Below are the code and all the weights of a small trained network. Each question names an input and a class and asks about switching units off, where a switched-off unit gives its printed mean instead of its output.

import numpy as np


def w(rows, s, z=0):
    codes = np.array(rows[::2]) - 128.0
    scale = np.full(codes.shape[1], s)
    scale[-1] = z or s
    return codes * scale


def norm(h):
    return h / np.sqrt((h * h).mean(-1, keepdims=True) + 1e-5)


def f(y):
    return y / 2 * (1 + np.tanh(0.7978845608 * (y + 0.044715 * y**3)))


def log_softmax(a):
    a = a - a.max(-1, keepdims=True)
    return a - np.log(np.exp(a).sum(-1, keepdims=True))


def net(x, mask):
    res = np.array(x, float).reshape(1, 6) / 4 @ E
    u = 0
    for l in range(2):
        y = f(norm(res) @ A[l][:, :-1].T + A[l][:, -1])
        res = res + np.where(mask[u : u + 16], y, B[l][:, -1]) @ B[l][:, :-1]
        u += 16
    return log_softmax(norm(res)[-1] @ U[:, :-1].T + U[:, -1])


A, B = {}, {}
E = w([
[89,57,65,129],'x0',
[138,185,56,225],'x1',
[130,130,126,126],'x2',
[102,101,147,152],'x3',
[2,164,111,97],'x4',
[129,128,127,126],'x5',
],0.0062)
A[0] = w([
[105,162,207,125,14],'L0N1',
[87,173,94,109,107],'L0N2',
[161,136,81,158,3],'L0N3',
[187,149,173,180,98],'L0N4',
[141,103,118,183,110],'L0N5',
[145,142,135,101,74],'L0N6',
[79,119,177,23,127],'L0N7',
[164,184,152,178,103],'L0N8',
[201,92,105,185,156],'L0N9',
[103,91,95,62,132],'L0N10',
[193,41,169,60,195],'L0N11',
[89,221,248,71,57],'L0N12',
[109,172,78,124,183],'L0N13',
[221,47,171,86,175],'L0N14',
[122,157,193,141,189],'L0N15',
[148,154,199,199,190],'L0N16',
],0.011,0.0031)
B[0] = w([
[154,89,181,167,141],'L0N1',
[87,99,172,158,159],'L0N2',
[114,89,113,100,135],'L0N3',
[67,154,130,2,176],'L0N4',
[198,162,124,129,146],'L0N5',
[136,108,208,147,124],'L0N6',
[166,112,77,41,220],'L0N7',
[61,166,172,65,170],'L0N8',
[189,88,53,69,196],'L0N9',
[76,142,100,95,169],'L0N10',
[35,133,113,223,254],'L0N11',
[205,84,194,162,209],'L0N12',
[104,81,145,215,173],'L0N13',
[60,165,136,238,250],'L0N14',
[211,179,124,148,168],'L0N15',
[132,194,106,70,188],'L0N16',
],0.0065,0.0066)
A[1] = w([
[127,109,29,79,103],'L1N1',
[134,190,146,188,102],'L1N2',
[49,105,112,88,123],'L1N3',
[96,238,254,222,1],'L1N4',
[210,87,216,67,160],'L1N5',
[143,215,155,192,145],'L1N6',
[192,193,129,17,58],'L1N7',
[124,148,56,139,77],'L1N8',
[228,113,100,164,76],'L1N9',
[106,129,166,155,125],'L1N10',
[26,230,186,134,109],'L1N11',
[148,20,182,143,177],'L1N12',
[145,84,65,112,107],'L1N13',
[136,108,96,89,54],'L1N14',
[82,66,191,71,102],'L1N15',
[233,46,103,125,65],'L1N16',
],0.0093,0.0033)
B[1] = w([
[166,146,210,105,173],'L1N1',
[96,98,195,51,177],'L1N2',
[127,161,129,112,174],'L1N3',
[125,126,211,92,255],'L1N4',
[163,29,2,222,177],'L1N5',
[72,134,198,62,208],'L1N6',
[73,198,43,185,179],'L1N7',
[191,110,128,172,151],'L1N8',
[119,88,149,88,134],'L1N9',
[194,146,121,103,156],'L1N10',
[239,79,180,163,241],'L1N11',
[166,190,70,135,165],'L1N12',
[116,69,147,111,146],'L1N13',
[128,74,198,114,121],'L1N14',
[198,93,141,70,150],'L1N15',
[216,119,158,126,144],'L1N16',
],0.0077,0.0058)
U = w([
[130,147,251,140,141],'0',
[225,71,85,124,244],'1',
[43,78,92,205,152],'2',
[75,71,128,31,1],'3',
[144,218,92,95,57],'4',
],0.022,0.0018)

Each question gives the input, the list of numbers given to net, and the class t.
The units are the neurons (one row each of A and B). Each row of codes is followed by its name. A weight is (code - 128) times the scale printed after its matrix; where a second scale follows, it is the last column's (A, B and U).
mask holds one flag per neuron, layer by layer. A switched-off neuron (its flag False) gives its mean, the last column of its row in B, instead of its output. The means were averaged over made-up inputs and are rounded, as every weight is.
A unit's drop is (log p(t) with every unit on - log p(t) with that unit switched off) / (log p(t) with every unit on - log p(t) with every unit switched off).
The circuit of an input: a set's keep is (log p(t) with only the set's units on - log p(t) with every unit switched off) / (log p(t) with every unit on - log p(t) with every unit switched off). Starting from the 12 units with the biggest drops (on a tie, the unit counted first), units are removed one at a time, each time the one whose removal leaves the highest keep (on an exact tie, the one counted first), for as long as the keep stays at least 0.8.
units of the circuit, in order: the units of the circuit, biggest drop first
most important unit: the unit with the biggest drop
top k neurons: the k neurons with the biggest drops, biggest first
top k neurons in layer l: the k neurons of layer l with the biggest drops, biggest first
drop of u: that unit's drop, to one decimal
input [3,2,-8,-8,1,-5], class 2: units of the circuit, in order -> [L0N13]
input [-8,1,5,-7,-8,-5], class 4: units of the circuit, in order -> [L0N4; L1N7]
input [0,0,7,0,2,1], class 1: top 2 neurons -> [L0N11; L0N14]
input [-4,2,1,2,0,-8], class 4: top 4 neurons -> [L0N14; L0N11; L1N7; L0N16]
input [1,-8,5,-6,-6,8], class 2: top 2 neurons in layer 0 -> [L0N11; L0N8]
input [0,5,6,-5,5,-5], class 0: top 2 neurons -> [L0N9; L0N7]
input [-1,0,-6,3,-8,0], class 0: top 3 neurons -> [L0N14; L0N11; L0N7]
input [7,0,5,4,3,-3], class 3: top 2 neurons in layer 0 -> [L0N14; L0N11]
input [-3,1,6,-8,-1,3], class 4: top 3 neurons -> [L0N11; L0N14; L1N7]
input [8,-7,1,-1,0,0], class 2: top 4 neurons in layer 0 -> [L0N11; L0N14; L0N4; L0N9]
input [3,7,3,-7,0,5], class 1: top 2 neurons in layer 0 -> [L0N14; L0N11]
input [-1,0,3,7,3,-1], class 1: top 2 neurons in layer 0 -> [L0N11; L0N14]
input [5,0,-6,3,-3,7], class 2: drop of L0N7 -> 0.2
input [-4,-6,-5,2,2,7], class 1: most important unit -> L0N7
input [8,8,-7,5,0,4], class 1: drop of L0N5 -> 0.2
input [-1,4,3,-4,-4,3], class 4: drop of L0N4 -> 0.1
